Below is a small trained network, with its code and all its weights. Each question gives an input and a class and asks what happens when units are switched off, that is, made to give their printed mean instead of their output.

import numpy as np


def w(rows, s, z=0):
    codes = np.array(rows[::2]) - 128.0
    scale = np.full(codes.shape[1], s)
    scale[-1] = z or s
    return codes * scale


def norm(h):
    return h / np.sqrt((h * h).mean(-1, keepdims=True) + 1e-5)


def f(y):
    return np.maximum(y, 0)


def log_softmax(a):
    a = a - a.max(-1, keepdims=True)
    return a - np.log(np.exp(a).sum(-1, keepdims=True))


def net(x, mask):
    res = np.array(x, float).reshape(1, 4) / 4 @ E
    u = 0
    for l in range(3):
        y = f(norm(res) @ A[l][:, :-1].T + A[l][:, -1])
        res = res + np.where(mask[u : u + 6], y, B[l][:, -1]) @ B[l][:, :-1]
        u += 6
    return log_softmax(norm(res)[-1] @ U[:, :-1].T + U[:, -1])


A, B = {}, {}
E = w([
[98,123,164,119,143],'x0',
[63,91,193,254,3],'x1',
[139,148,69,150,130],'x2',
[59,33,113,138,249],'x3',
],0.0059)
A[0] = w([
[126,135,219,67,255,202],'0.n0',
[150,13,68,164,116,44],'0.n1',
[59,154,81,116,37,248],'0.n2',
[84,93,169,152,129,131],'0.n3',
[204,240,165,41,169,129],'0.n4',
[139,27,59,49,99,82],'0.n5',
],0.0063,0.0018)
B[0] = w([
[167,161,70,185,134,253],'0.n0',
[118,92,120,134,115,176],'0.n1',
[102,182,179,134,105,208],'0.n2',
[131,145,105,98,82,189],'0.n3',
[8,95,49,90,100,254],'0.n4',
[178,166,139,149,186,167],'0.n5',
],0.011,0.0047)
A[1] = w([
[82,125,96,136,97,123],'1.n0',
[154,114,116,110,193,171],'1.n1',
[97,177,135,142,103,190],'1.n2',
[112,5,152,196,149,253],'1.n3',
[103,125,166,135,103,114],'1.n4',
[153,119,132,123,124,85],'1.n5',
],0.015,0.0029)
B[1] = w([
[159,103,128,55,162,243],'1.n0',
[157,107,246,218,85,202],'1.n1',
[126,135,161,125,118,230],'1.n2',
[126,147,63,69,132,254],'1.n3',
[143,155,151,112,113,194],'1.n4',
[96,69,180,108,113,128],'1.n5',
],0.012,0.0074)
A[2] = w([
[139,120,122,141,220,108],'2.n0',
[102,107,207,96,164,2],'2.n1',
[133,157,76,2,150,46],'2.n2',
[97,57,138,186,56,123],'2.n3',
[69,129,132,107,121,37],'2.n4',
[51,100,147,60,117,156],'2.n5',
],0.0089,0.00097)
B[2] = w([
[216,133,149,181,52,162],'2.n0',
[139,219,114,210,125,138],'2.n1',
[110,133,113,72,191,254],'2.n2',
[105,198,70,114,218,144],'2.n3',
[169,94,5,188,160,151],'2.n4',
[194,69,18,159,254,193],'2.n5',
],0.0067,0.0093)
U = w([
[150,150,54,53,186,175],'0',
[202,111,122,254,177,176],'1',
[29,76,167,181,149,2],'2',
[33,86,132,195,123,8],'3',
[123,63,186,142,142,5],'4',
[50,80,149,179,130,3],'5',
[126,188,211,124,63,180],'6',
],0.018,0.0088)

Each question gives the input, the list of numbers given to net, and the class t.
The units are the neurons (one row each of A and B). Each row of codes is followed by its name. A weight is (code - 128) times the scale printed after its matrix; where a second scale follows, it is the last column's (A, B and U).
mask holds one flag per neuron, layer by layer. A switched-off neuron (its flag False) gives its mean, the last column of its row in B, instead of its output. The means were averaged over made-up inputs and are rounded, as every weight is.
A unit's drop is (log p(t) with every unit on - log p(t) with that unit switched off) / (log p(t) with every unit on - log p(t) with every unit switched off).
top k neurons: the k neurons with the biggest drops, biggest first
k most important neurons of layer l: the k neurons of layer l with the biggest drops, biggest first
drop of u: that unit's drop, to one decimal
input [1,1,4,-3], class 6: top 2 neurons : 0.n4, 0.n2
input [7,-7,-7,1], class 1: top neuron : 1.n1
input [-2,3,0,0], class 6: top 2 neurons : 0.n4, 0.n2
input [-4,8,6,1], class 0: top 4 neurons : 1.n1, 0.n0, 1.n3, 1.n0
input [-2,-5,4,1], class 1: 2 most important neurons of layer 0 : 0.n5, 0.n3
input [-4,1,5,-3], class 6: top 3 neurons : 0.n4, 1.n3, 0.n2
input [-3,1,5,-4], class 6: 2 most important neurons of layer 1 : 1.n3, 1.n2
input [-5,2,1,-1], class 6: drop of 0.n4 : 1.1
input [-3,-2,0,2], class 1: drop of 2.n2 : 0.0
input [-3,3,7,-2], class 6: drop of 0.n4 : 1.2
